Below is a small trained network, with its code and all its weights. Each question gives an input and a class and asks what happens when units are switched off, that is, made to give their printed mean instead of their output.

import numpy as np


def w(rows, s, z=0):
    codes = np.array(rows[::2]) - 128.0
    scale = np.full(codes.shape[1], s)
    scale[-1] = z or s
    return codes * scale


def f(y):
    return y / 2 * (1 + np.tanh(0.7978845608 * (y + 0.044715 * y**3)))


def log_softmax(a):
    a = a - a.max(-1, keepdims=True)
    return a - np.log(np.exp(a).sum(-1, keepdims=True))


def net(x, mask):
    res = np.array(x, float).reshape(1, 7) / 4 @ E
    y = f(res @ A[0][:, :-1].T + A[0][:, -1])
    res = res + np.where(mask, y, B[0][:, -1]) @ B[0][:, :-1]
    return log_softmax(res[-1] @ U[:, :-1].T + U[:, -1])


A, B = {}, {}
E = w([
[161,181,57,33,106,84,110,2,209],'x0',
[154,192,23,114,167,120,193,221,109],'x1',
[166,71,92,177,54,38,106,152,119],'x2',
[125,129,133,128,133,121,130,130,129],'x3',
[132,125,129,127,128,129,132,131,128],'x4',
[177,89,129,57,194,110,63,136,65],'x5',
[226,88,152,145,166,136,194,119,170],'x6',
],0.0083)
A[0] = w([
[255,113,130,96,154,94,222,31,201,114],'N0',
[168,101,119,67,182,111,83,116,87,92],'N1',
[98,153,105,176,54,170,180,116,202,107],'N2',
[47,201,66,61,75,80,61,78,119,110],'N3',
[200,72,134,73,157,116,77,104,51,124],'N4',
[164,107,117,131,59,41,139,141,113,87],'N5',
[120,91,220,122,89,129,80,49,148,52],'N6',
[160,153,144,114,136,104,110,110,148,248],'N7',
[107,153,165,80,165,224,149,94,156,98],'N8',
[148,73,99,152,59,52,87,128,152,106],'N9',
[144,84,101,162,85,44,112,139,127,110],'N10',
[157,219,7,96,150,109,190,228,122,61],'N11',
[112,157,135,179,58,140,191,89,172,125],'N12',
[164,167,83,89,122,106,101,58,201,83],'N13',
[96,186,162,91,160,193,118,108,126,112],'N14',
],0.0079,0.014)
B[0] = w([
[130,71,163,148,95,185,125,205,59,193],'N0',
[112,181,167,112,165,69,90,166,170,148],'N1',
[151,164,151,58,139,77,79,172,161,164],'N2',
[138,82,199,169,82,208,143,207,76,182],'N3',
[71,181,132,80,140,91,110,176,207,177],'N4',
[150,202,133,136,204,154,128,100,101,140],'N5',
[123,50,113,163,183,122,7,28,150,160],'N6',
[77,107,50,54,13,136,201,110,148,250],'N7',
[202,209,74,143,152,88,124,72,40,162],'N8',
[163,190,119,114,178,158,167,66,112,157],'N9',
[207,208,106,128,189,138,196,91,69,152],'N10',
[121,15,129,203,171,108,14,14,179,171],'N11',
[123,144,113,79,150,86,81,189,182,168],'N12',
[63,155,236,253,255,100,152,176,122,164],'N13',
[206,156,100,127,148,122,160,103,108,159],'N14',
],0.0087,0.013)
U = w([
[123,58,117,178,155,87,75,29,181,90],'0',
[116,111,223,218,160,140,157,252,67,49],'1',
[184,237,76,129,156,104,166,72,85,62],'2',
[104,114,99,117,97,115,161,143,142,255],'3',
[145,94,128,126,82,155,127,199,97,192],'4',
[105,195,136,90,146,29,114,188,229,42],'5',
[100,119,91,118,95,122,168,125,136,204],'6',
],0.011,0.0083)

Each question gives the input, the list of numbers given to net, and the class t.
The units are the neurons (one row each of A and B). Each row of codes is followed by its name. A weight is (code - 128) times the scale printed after its matrix; where a second scale follows, it is the last column's (A, B and U).
mask holds one flag per neuron, in row order. A switched-off neuron (its flag False) gives its mean, the last column of its row in B, instead of its output. The means were averaged over made-up inputs and are rounded, as every weight is.
A unit's drop is (log p(t) with every unit on - log p(t) with that unit switched off) / (log p(t) with every unit on - log p(t) with every unit switched off).
The circuit of an input: a set's keep is (log p(t) with only the set's units on - log p(t) with every unit switched off) / (log p(t) with every unit on - log p(t) with every unit switched off). Starting from the 12 units with the biggest drops (on a tie, the unit counted first), units are removed one at a time, each time the one whose removal leaves the highest keep (on an exact tie, the one counted first), for as long as the keep stays at least 0.8.
units of the circuit, in order: the units of the circuit, biggest drop first
most important unit: the unit with the biggest drop
k most important neurons: the k neurons with the biggest drops, biggest first
drop when u is switched off: that unit's drop, to one decimal
input [-2,-6,7,6,-2,-6,5], class 2: units of the circuit, in order	[N10, N9]
input [0,6,-6,2,-5,-7,5], class 5: most important unit	N2
input [-5,-7,8,2,5,-3,-4], class 2: 4 most important neurons	[N10, N9, N11, N5]
input [8,-3,8,-1,-6,-2,-7], class 1: units of the circuit, in order	[N3, N13]
input [6,-1,7,0,-5,-2,-6], class 2: 4 most important neurons	[N9, N10, N0, N5]
input [-5,-4,6,-3,-3,-7,-3], class 5: 2 most important neurons	[N12, N2]
input [8,1,4,2,4,2,-7], class 1: 2 most important neurons	[N3, N13]
input [4,3,7,8,-4,-8,5], class 5: 3 most important neurons	[N12, N2, N8]
input [6,-3,5,-7,3,-7,3], class 5: 3 most important neurons	[N12, N2, N13]
input [-7,-6,0,-1,-3,3,8], class 4: 3 most important neurons	[N13, N11, N3]
input [8,-3,7,4,7,-7,4], class 1: units of the circuit, in order	[N0, N13]
input [-4,-8,-1,-3,-2,3,7], class 0: 2 most important neurons	[N6, N3]
input [-6,-3,-3,1,3,-2,7], class 4: 2 most important neurons	[N13, N3]
input [8,1,0,0,1,4,7], class 1: most important unit	N0
input [3,6,-6,3,-4,2,6], class 0: 2 most important neurons	[N11, N3]
input [6,3,5,3,-1,6,0], class 1: units of the circuit, in order	[N13, N3]
input [-7,-7,-5,4,6,0,-4], class 0: units of the circuit, in order	[N3, N6]
input [2,6,7,-4,-6,-2,2], class 2: 3 most important neurons	[N10, N5, N9]
input [5,1,-5,-1,2,-4,7], class 4: 2 most important neurons	[N0, N7]
input [-4,-8,7,-1,5,-1,-8], class 0: most important unit	N6
input [7,-5,-4,-4,-4,-8,3], class 5: 2 most important neurons	[N12, N2]
input [8,0,-4,1,5,-4,4], class 1: units of the circuit, in order	[N13, N0]
input [-2,-5,-4,6,-3,-6,3], class 5: units of the circuit, in order	[N12, N2]
input [-7,6,1,3,-7,-8,-6], class 5: units of the circuit, in order	[N3, N2]
input [1,1,-3,-6,-1,-6,-2], class 5: units of the circuit, in order	[N2, N12]
input [3,-1,5,-2,-4,5,3], class 2: drop when N14 is switched off	-0.4
